M =
[[151 129 137 129 125 132 146 116 144 118 110 127 144 130]
 [143 135 138 123 123 132 137 119 129 118 115 126 135 117]
 [149 136 132 129 121 134 142 114 133 116 106 123 140 127]
 [142 134 140 121 124 132 137 120 131 117 119 127 134 115]
 [146 135 141 131 126 126 136 121 132 124 112 126 138 116]
 [142 137 137 123 122 132 136 119 126 118 115 125 134 115]
 [146 139 138 133 124 125 132 121 124 125 110 124 136 112]
 [146 130 140 123 125 132 142 119 139 117 116 128 139 122]
 [145 137 133 124 121 136 139 116 129 115 112 124 136 122]
 [143 136 139 124 123 130 136 120 128 119 116 126 135 114]
 [147 130 143 129 127 126 139 122 139 123 115 128 140 119]
 [142 138 135 122 121 134 136 117 125 116 115 125 134 116]
 [144 134 139 123 124 132 139 119 133 118 116 127 137 118]
 [142 136 136 121 122 134 138 118 128 115 116 126 135 117]
 [153 135 137 139 125 125 138 119 135 126 103 123 143 123]
 [144 129 142 122 126 131 141 121 139 118 119 130 138 120]]
Rows and columns are counted from 0.
(0, 0) => 151
(7, 13) => 122
(14, 9) => 126
(11, 10) => 115
(10, 11) => 128
(4, 2) => 141
(8, 5) => 136
(13, 12) => 135
(14, 6) => 138
(4, 11) => 126
(3, 11) => 127
(8, 0) => 145
(6, 4) => 124
(3, 13) => 115
(0, 5) => 132
(3, 2) => 140
(0, 13) => 130
(12, 4) => 124
(0, 6) => 146
(0, 9) => 118
(10, 1) => 130
(5, 6) => 136
(8, 7) => 116
(11, 13) => 116
(2, 7) => 114
(13, 11) => 126
(3, 3) => 121
(6, 10) => 110
(10, 6) => 139
(15, 4) => 126
(7, 5) => 132
(3, 5) => 132
(7, 7) => 119
(15, 3) => 122
(6, 12) => 136
(7, 0) => 146

a =
[[137 125 127 122 126 127 124 128 123 129 127 126 127]
 [139 125 126 122 125 127 120 128 122 126 127 129 127]
 [139 125 126 122 125 127 119 128 122 126 127 129 127]
 [134 126 128 124 126 126 128 128 125 131 126 124 127]
 [113 131 130 134 131 130 147 126 136 134 127 121 128]
 [106 137 132 135 134 130 151 123 137 134 128 117 124]
 [135 126 128 123 126 127 127 128 124 130 126 125 127]
 [142 124 125 123 125 128 108 130 122 120 130 138 129]
 [141 124 125 122 125 128 113 129 122 122 128 134 128]]
Rows and columns are counted from 0.
(0, 0)	137
(4, 6)	147
(6, 3)	123
(2, 1)	125
(3, 4)	126
(8, 7)	129
(3, 6)	128
(7, 3)	123
(0, 5)	127
(8, 10)	128
(8, 2)	125
(5, 8)	137
(2, 9)	126
(0, 4)	126
(7, 0)	142
(5, 12)	124
(5, 2)	132
(4, 1)	131
(0, 12)	127
(6, 7)	128
(4, 10)	127
(5, 7)	123
(0, 6)	124
(6, 12)	127
(1, 0)	139
(7, 12)	129
(7, 4)	125
(7, 2)	125
(1, 4)	125
(3, 5)	126
(5, 0)	106

B =
134  127  120  133  124  121  130  142  137  125  127  132  115  136  123  115
131  141  130  124  132  124  134  128  134  130  124  129  125  129  128  103
Indices start at 0.
row 0 col 0	134
row 1 col 2	130
row 1 col 6	134
row 0 col 15	115
row 1 col 14	128
row 1 col 13	129
row 1 col 8	134
row 0 col 7	142
row 1 col 0	131
row 0 col 8	137

X =
[[134 116 116 133 134 133 115 123 133 139 136 115 116]
 [107 114 113 112 142 112 113 133 112 144 123 112 114]
 [106 131 131 111 134 111 130 135 111 121 116 131 131]
 [122 124 124 123 132 123 124 130 123 136 125 123 124]]
Rows and columns are counted from 0.
row 0 col 0 -> 134
row 0 col 3 -> 133
row 2 col 8 -> 111
row 3 col 6 -> 124
row 1 col 8 -> 112
row 2 col 4 -> 134
row 3 col 10 -> 125
row 1 col 2 -> 113
row 2 col 0 -> 106
row 1 col 7 -> 133
row 3 col 12 -> 124
row 0 col 10 -> 136
row 0 col 7 -> 123
row 1 col 4 -> 142
row 2 col 2 -> 131

grid = [121 127 119 115 131 120 101]
grid[-7]	121
grid[3]	115
grid[1]	127
grid[-1]	101

x =
[[139 150 153 139 147 147 156 142 140 146 138 154 140 137 142]
 [144 141 151 141 142 145 144 146 141 146 139 147 146 144 143]
 [144 140 142 146 143 143 139 145 141 144 140 142 146 149 142]
 [143 147 146 142 142 144 146 141 140 139 148 142 143 142 145]
 [153 145 145 142 138 139 145 143 137 139 141 141 143 145 142]
 [151 141 146 144 136 141 138 149 144 141 137 142 154 155 146]
 [142 138 139 147 144 144 139 144 154 142 144 142 141 142 143]
 [142 144 143 143 141 142 141 140 144 144 139 143 142 145 142]
 [145 140 141 142 140 143 139 143 142 140 143 141 147 146 143]
 [149 143 141 143 140 139 140 142 140 139 146 139 145 145 142]
 [143 149 140 143 143 141 146 142 145 141 152 140 138 139 140]
 [142 149 144 144 145 143 145 141 142 140 147 145 139 137 142]
 [142 149 142 143 143 145 148 142 145 152 141 145 143 140 140]]
x[0, 0] = 139
x[9, 3] = 143
x[7, 0] = 142
x[2, 9] = 144
x[2, 8] = 141
x[0, 2] = 153
x[8, 14] = 143
x[6, 5] = 144
x[1, 7] = 146
x[10, 5] = 141
x[4, 3] = 142
x[3, 2] = 146
x[:, 2] = [153, 151, 142, 146, 145, 146, 139, 143, 141, 141, 140, 144, 142]
x[9, 10] = 146
x[:, 14] = [142, 143, 142, 145, 142, 146, 143, 142, 143, 142, 140, 142, 140]
x[3, 9] = 139
x[4, 12] = 143
x[2, 5] = 143
x[7, 12] = 142
x[6, 3] = 147
x[:, 6] = [156, 144, 139, 146, 145, 138, 139, 141, 139, 140, 146, 145, 148]
x[9, 12] = 145
x[9, 7] = 142
x[3, 6] = 146
x[11, 5] = 143
x[5, 8] = 144
x[6, 13] = 142
x[1, 13] = 144
x[:, 10] = [138, 139, 140, 148, 141, 137, 144, 139, 143, 146, 152, 147, 141]
x[2, 7] = 145
x[10, 7] = 142
x[7, 4] = 141
x[12, 2] = 142
x[0, 3] = 139
x[9, 5] = 139
x[2, 2] = 142

arr =
[[143 114 127 145 144 141 145 115]
 [143 123 127 145 143 141 143 124]
 [141 120 126 141 144 144 143 121]
 [142 104 127 142 144 141 145 106]
 [142 126 127 143 143 144 143 127]
 [141 111 127 142 144 142 145 113]
 [142 104 127 143 145 141 146 106]]
arr[0][0] = 143
arr[3][0] = 142
arr[6][2] = 127
arr[2][1] = 120
arr[6][3] = 143
arr[:, 7] = [115, 124, 121, 106, 127, 113, 106]
arr[2] = [141, 120, 126, 141, 144, 144, 143, 121]
arr[3][4] = 144
arr[:, 0] = [143, 143, 141, 142, 142, 141, 142]
arr[4] = [142, 126, 127, 143, 143, 144, 143, 127]
arr[3][3] = 142
arr[:, 2] = [127, 127, 126, 127, 127, 127, 127]
arr[:, 5] = [141, 141, 144, 141, 144, 142, 141]
arr[6][0] = 142
arr[5] = [141, 111, 127, 142, 144, 142, 145, 113]
arr[1][5] = 141
arr[4][3] = 143
arr[6][6] = 146
arr[1][3] = 145
arr[3][2] = 127

W =
[[131 130 128 121 106 106]
 [134 130 132 124 106 110]
 [125 121 125 133 148 151]]
Indices start at 0.
(0, 0) => 131
(2, 5) => 151
(2, 3) => 133
(2, 1) => 121
(1, 3) => 124
(1, 0) => 134

data =
152  101  141  101  136  111  137  135  114
151  124  101  124  108  130  145  144  137
150  108  146  108  113  136  135  115  132
149  126  104  126  105  124  140  145  144
149  123  102  123  110  132  143  143  135
150  121  101  121  112  136  147  143  130
151  115  142  115  113  134  117  139  135
150  125  103  125  108  127  142  146  140
150  104  126  104  145  129  109  135  136
153  103  135  103  143  113  126  135  132
150  121  103  121  114  136  147  142  130
data[0, 0]: 152
data[9]: [153, 103, 135, 103, 143, 113, 126, 135, 132]
data[6]: [151, 115, 142, 115, 113, 134, 117, 139, 135]
data[10]: [150, 121, 103, 121, 114, 136, 147, 142, 130]
data[0, 5]: 111
data[5, 1]: 121
data[8, 2]: 126
data[3, 5]: 124
data[0, 4]: 136
data[0]: [152, 101, 141, 101, 136, 111, 137, 135, 114]
data[3, 6]: 140
data[10, 5]: 136
data[5, 6]: 147
data[0, 7]: 135
data[3, 2]: 104
data[6, 2]: 142
data[4, 8]: 135
data[6, 4]: 113
data[9, 1]: 103
data[9, 4]: 143
data[2]: [150, 108, 146, 108, 113, 136, 135, 115, 132]
data[7]: [150, 125, 103, 125, 108, 127, 142, 146, 140]
data[8, 5]: 129
data[10, 3]: 121
data[8, 7]: 135
data[5, 8]: 130
data[7, 1]: 125
data[:, 8]: [114, 137, 132, 144, 135, 130, 135, 140, 136, 132, 130]
data[5, 5]: 136
data[10, 7]: 142
data[9, 7]: 135
data[6, 0]: 151
